
[[-218   58   13  -13   46  114  -63 -115  205  120 -213   47  199  106
  -141  -17 -125  -98]
 [ 132 -120  -62  166  167  -11  440  138 -598  -42  336  140  150 -227
    18   16  159 -129]
 [  42   75  -64   18  121 -106  149   28 -190   44   53  134   34 -292
   -88   -9   54   -9]
 [  33 -182  -38  168   98  -40  169  143  -63 -146  312  -73   12  -12
   191 -105    0  -98]
 [ 181  228  -56  -59  133 -171  -92  132  160  -29  232  -51 -224 -165
   183    0  194  156]
 [-216   38   94  -25  -57   67  -37 -140  376  160 -489   32   -2   12
  -395   18 -256 -215]
 [-206   32  109   -2  -70   56    5 -140   40  168 -267  141  158   43
  -255   32  -91 -206]
 [ -48 -147  -21   70    4  -63   84  -47   26  -59  201  -57   99   11
    64    7  -91  -54]
 [  48   31  206  161 -109 -116 -142  115  -33   99  220   75 -202 -209
  -128  -56  -11 -208]
 [-112  -60   76   79   31  -16    0   14  228   -4  -47  -53  -13   24
   -28  -40 -101 -131]
 [-138 -106  137  199  105   28  107  202   27  -42  -68   61   -7   45
    72 -190   55 -279]
 [ -15  -24  -29  123  168    9  307   82 -401    4  175  145  189 -104
    12  -30  194 -132]
 [ 148   37 -137   14   39 -194  122   37 -223  -31  265   98  -50 -321
    19  -39   54   38]
 [-204  190   96  -62 -149 -161 -188 -149  223  157 -294  164  -65  -76
  -254  -82    9 -140]
 [-153  342  -30 -202  -21   -5 -388 -165  596  130 -201  -50  -18  217
    13   -9   29  120]
 [-109   66    2  -62  -51  -74    1 -169  -29  108  -57  114  145  -55
  -132   59  -19  -41]
 [ 165   48   71  -74  -50 -161  -82   41 -218   68  224  157  -11 -213
   168  113   40   64]
 [-144   -2   75   29 -111   49  -37  -52  292   73 -275    5  -61  113
  -210  -60 -138 -244]
 [  41  143  154    7 -212 -127 -276   -2  207  128   61   38 -259  -85
  -150  -10  -34 -131]
 [-195  -34  102   40 -170  -32  -22  -97   28   76 -147  127   73  111
  -129  -75  -28 -255]
 [ 214  -38 -170   24   13 -150  241   32 -269  -42  249   58  -69 -342
   -83   22  -33    1]
 [-207   -7  -43  -12   43   40 -110 -155  125   99  -59   64  282  -13
   -84  -26 -248    4]
 [-129 -116   47  100   55  -86   65  -27   51  -42  119  -33  109  -23
    40  -30  -49  -78]
 [-132 -110   19   28 -203 -132 -194  -86  298  -63   95  -60  -37  160
   123 -128 -142  -87]
 [ 103  307 -143 -168  175    0 -138  -54  287   82   95  -91  -15  -71
    28  139   34  251]
 [-127  289  -96 -175   55    5 -423 -126  654   74  -65 -128    8  196
   120  -38  -56  207]
 [ -30   29   59   40  140  116   64   57  176  106 -230    8   -2 -128
  -231   41 -186 -126]
 [ 110  212  -77  -84  -52  -39   33  -72  -63   90  121   48  -57  -29
  -107   98  173  -11]
 [-103  274   76 -116    5  -93 -220 -164  170  177    0   65   78  -33
   -77  126  100   81]
 [  25   61   44   62  -48 -155   13   37 -175   68  107  160  -76 -247
  -106  -62   66 -121]
 [  36  -35  -71 -115  -66  -58   37  -25    6  -72   60   28   69  187
   309   21   85   21]
 [  86  -60  -32   67   43   22  258  110 -180   -6  -29   92  -34 -115
   -71  -34   12 -183]
 [-160  -86  -26   93  -55   -1  116  -99  -71   13   53   47  165   73
  -101  -65  -38 -177]
 [-211  -27   39    1 -200  -37  -19 -169  -24   79 -123  154  143  140
  -113  -74  -13 -215]
 [ 188  165 -203 -154   67  -67  -51  -36  195  -24  207 -114  -70  -67
   115   99    3  226]
 [  48   -8    7  -73 -121    6  -32  -11  -38   24   37   82   35  132
   147   34   12  -68]
 [ -31   57  172  -14 -381 -182 -211 -123   95  136  -42  117 -213  -34
  -230  -13  -42 -236]
 [-364    0  241   43  -84   63 -126  -87  347  136 -451   82   92  228
  -173  -84  -88 -309]
 [ -71  -86   74   91    6  -17  138    9   56  -13  -23  -19   -1   28
   -64    3  -18 -182]
 [ 184   61 -122   10   54 -151  188   43 -338   26  212  148  -36 -388
   -92   23   61   11]
 [  67   -7  -50   17   54  -86  102  133 -242 -100  268  101   59   69
   391  -94  284  -17]
 [-199   99  125   47  -29 -104  -79   46   -1  108 -266  257   -6 -103
   -91 -210   85 -222]
 [ 105  144  -86  -30    3 -174  126  -21 -152   52   63  120  -99 -294
  -165   17  105  -19]
 [-142  208   34 -140 -125  -94 -105 -213  249  192 -397  127  -43 -113
  -373   44  -83  -92]
 [-240   54  129  -92 -121   98 -137  -38  330   65 -449   96   55  419
   106  -94   52 -222]
 [-375  155  136  -37   15  124 -139 -141  310  199 -486  133  201  223
  -193  -58  -14 -197]
 [-205  -64   67    5 -163 -137 -220 -120  382  -29    0  -60  -18  168
    86 -107 -114  -81]
 [-145   90  225   78  -90 -121 -315    6  249  126  -11   67 -111  -92
   -98  -95  -75 -143]
 [  23  -55  -39   70   70 -142  221  -16 -317  -28  281   82  126 -183
    38   40  104  -25]
 [ -11  119  138   14   31 -100 -120   36 -121  126  123  166   39 -172
    35   23   90  -30]
 [-112  173 -198 -266 -108 -105  -41 -299  159   97 -314  133  138    9
  -123   33  -65   91]
 [  63  -32  -17   58  125  -10  108   51  102    3   64  -73  -51 -190
  -108   55 -140  -26]
 [ -10   84 -119  -36  110  -47  125  -96  -82   32  129   31  159  -83
   -30   73   66   59]
 [ -13   -2   37   15  -56 -108   87   32   82  -35  -50   14 -124   24
     3  -53  100 -155]
 [  37   47  169  124  -80 -249  -35   73 -174   69  206  146 -169 -327
  -110  -53  101 -156]
 [ -92   -8  -56 -119  -95   76  -16  -85  240   -4 -228    4   80  303
    99  -14  -48  -78]
 [ 140   16  -73  -99   45  -71  -22    9 -163    4  267   73  121  -97
   263   95    5  150]
 [-143  120  199   70  -30  -82 -393   -7  346  154   35   17  -74 -112
   -95  -63 -154  -57]
 [ 107   53 -155  -71  164   11  177   63  -37 -100  181  -47   81  124
   314   48  212   99]
 [   0   63   -8   72  222   84  339   58 -306   78   -9  129  164 -129
  -148   69  166 -126]
 [-109  -27  -91 -172 -142   17 -211 -127  429  -59 -109  -77   82  404
   302  -39 -115   45]
 [  20   96  133  -54  -10  -80  -60   -8 -106  132    2  163   42 -125
     9  110   61  -27]
 [ -32   73  206   60 -150 -148 -101   36   20   94  -15  125 -180  -94
  -108  -41   99 -222]
 [-102   -3   41 -166 -311 -125 -282 -168  190   63 -130  122   30  170
   138  -32 -124  -44]
 [ 218   21 -165  -23  131   94  402   85 -232  -59  125  -22   16   38
    47  128  197  -46]
 [  24   71   -6  -14 -171 -199  -63  -85  -88   75  107  141  -85 -203
  -127  -35   -2  -73]
 [ -42   94  181   26 -243 -149 -191  -45  104  122   -5   98 -188  -44
  -158  -30   35 -202]
 [ -94   41   40  -41   44   55  176 -180 -145  191 -193  141  228 -159
  -360  204 -114  -98]
 [-295  -94  104   40  -97  -66 -177 -106  265    5  -97   28  138  192
    87 -135 -119 -139]
 [ 103   23  -89    1  -14   45  255  -71 -289   88   67  104   88 -141
  -255  127   -8 -107]
 [-188  272   34 -198 -164 -102 -430 -183  617  102 -256  -19  -97  234
    23  -53   15   38]
 [-115  -95   29   57  -14  -64 -170  -43  287  -19  116  -87   42    3
    66  -62 -237  -17]]

[  15   39   28 -159  -78 -234   41   76  -27  -25 -202  101   98 -159
 -161 -134   44  -63 -279   65   25    3 -101  -85  169  120  117 -119] => 4
[  66  -27   34  190   16 -137   77   38  -46    3   19  -12   26   38
  183   40  -34   36  -39  174   26  -24   28  -38   78   24  -25   51] => 56
[-182  -26  164 -152  -24   51  -32   39 -162  -81  -70  -44   23  -77
  147 -158   24  -35  -28  -11  -67  -17  100   46    8  -99 -123    9] => 28
[-264  103  122 -117  -28   48  -31  -47  -20    4  -49   -6   37    9
    0  -29   -3   94  141  -35 -112  -17  161   39  -43  -93  -95  -30] => 33
[ -66   92  -75  -73  -32 -388   96  -44  239  196 -172  -56   13  -54
  -75  -31   97   -6 -112  116  -75   17  125  -41   69   16  215 -142] => 50
[  -5    8  -13   64  -48  -49    1   -7   93  108   -9  -57  -35   -3
   79  -38   72   56  105   82  -40  -37  127   12  -67 -113  111   94] => 21
[  70  107  -73  102 -120 -226  134   63   28  166 -166  132   66  -16
 -104   67  123   96  -92   58   51   11  -18  -83  130   27  190  -24] => 31
[  28   33   73   12 -129   33  -33   58  -15  -80   -4   84   93  -95
    8 -127    2  -39  -50   33   21  -20  -29  -52    1   33   38  103] => 57
[  88    7   -5  186  -56 -134   94   95  -18   55  -38   66   60  -37
  132   26   45   55  -64  173   44  -26   27  -60  113   44   45   25] => 35
[ -50  -27   54  -52   19 -115   90   90 -279   48 -210  -68   -5   73
   49   13   46  125  -45   49   12  -31  -25   17   86 -158   -3    3] => 64
[ -16  101  -62   15 -129 -255   92   75  140   80 -141  -45  109  -32
   44  -49   83  -26 -128   86  -40   33   56  -43  -16  -36  195   25] => 43
[ 559 -413  -52  199  358   63 -215 -114  -69  -41  283   87 -471  -88
 -203   38   13   55  -24  154  119  -59 -169   70   72   51   33  146] => 58
[ 475 -250  -23  197  196  202 -251 -125  -11  -77  298  136 -322  -22
 -315   19  -84  117  158   97  124 -101 -212    2  -34   64   71  236] => 3
[-255  160  121 -104  -81  -81   45   10  -41  -70 -104   -8  159   38
   33  -17  -42    7  -48  -46  -92   47   70   -1  -15  -34  -81  -21] => 29
[ 18  37  -6 100 -47  66 -11  98 -41  31 -23 121  16 -61 -17  65 110 139
  52  42 -10   6  58  23   0 -55  15  66] => 37
[  27   86   22   82 -165  -20   16  115   44  -50  -26  138  157 -117
   34  -64   39  -14  -89   73   15    7    2  -68   32   79   57   66] => 62
[ 558 -350  -54  134  247  -91 -164 -116    4  -66  210  -23 -351  -39
 -191  -81  -79  -57 -110  187  138  -83 -258  -19   45   79  167  185] => 34
[-184  136   87 -104  -61  -70   59   60 -185  -28 -194  -30  131  114
  -62   39  -47  137   21  -17  -39   -6  -33  -12    1 -108  -27    3] => 17
[  42  -11   -2  129  -66   44    4   31    1   99    9   51  -44  -28
   83   -4  118   81   95   40    6  -23  101   12  -24 -101   63  122] => 1
[-242  157  101 -155  -39 -182   48  -37   -7  -51 -134  -90  133   98
  -36  -19  -97   15  -40  -12 -100   24   32  -19  -24  -39  -26  -51] => 12
[ -69   83   30   10 -151   24  -12   44   75   68  -47   25   78  -69
   43  -98   58   63  118   79  -32  -64  113  -40  -40  -55   94   65] => 48
[-202   72  136 -114  100 -132   43    9 -222  -80 -149  -89   81  136
  -42   75 -160  176   41  111  -64  -50  -23   -5   70  -35 -154 -111] => 60
[  -5   80   22   44 -124   32    9  108  -93   11  -97   36   98   22
  -31   -7    7  154  102   78   19  -63  -31  -48  -23  -75   76  103] => 38
[-234   36   63 -100   23    0   28   73 -136   45 -139    8  -13  -48
   83   39  166   94  -20  -62 -111   66  190  119    5 -176 -109  -59] => 45
[ 497 -342  -61  327  397   78 -169  -74  -74  -85  336  168 -414  -51
 -138  220   22  107  -54  126   78   34 -114  122   72   84 -102  125] => 44
[ -89   26   47    3   20  -57   -2   76    2  -32  -33   51   42 -106
   68   11   51   51  -59  100  -75   26  120   32   49   14  -80  -63] => 40
[  -2   76   99   41 -182   72   -9   77  -53 -107   -5  112  155  -62
   47 -116  -27  -32  -39   10   35  -21  -49  -77    2   41   11  133] => 8
[-142   62   63  -30 -118  -95  103   40 -113  101 -166  -89   61   72
  143  -64   59   52   38    4  -18  -33   84  -13    2 -175   55   63] => 69
[ -13   35    7 -172  -64 -197  -14   44   90   19 -156   86   57 -221
 -161 -164   80  -58 -197   96  -20  -11    1  -62  128  111  131 -142] => 70
[  37   44   67  241  -47 -135  124   62  -61  -48   25   67  129   42
  220   70  -67   12  -93  145   40    4    5  -75  115   99  -77   50] => 16
[ -74  122   74  -76 -104    9  -72    5   44  -69  -43   16  137   -7
 -149  -88 -127  101  133  111  -27 -100  -38  -87  -39   42   52   29] => 23
[  11  -37  -29 -174  -69 -213  -11  134   72   14 -189 -105   49 -201
   32 -230  111  -90 -204  162  -51  -23   35  -15   13  -48  190  -34] => 25
[-225  180  160  -93 -146   35   -2   19  -61 -132  -59   83  204   -3
  -17  -65  -82   -3  -12  -60  -52   18   16  -45   -8   39 -102   16] => 54
[-146  237   41 -101 -293 -104   79   71   37  120 -251  123  247  -64
 -164 -127   23  113   72   74   30 -111  -10 -177   99   54  198  -67] => 71
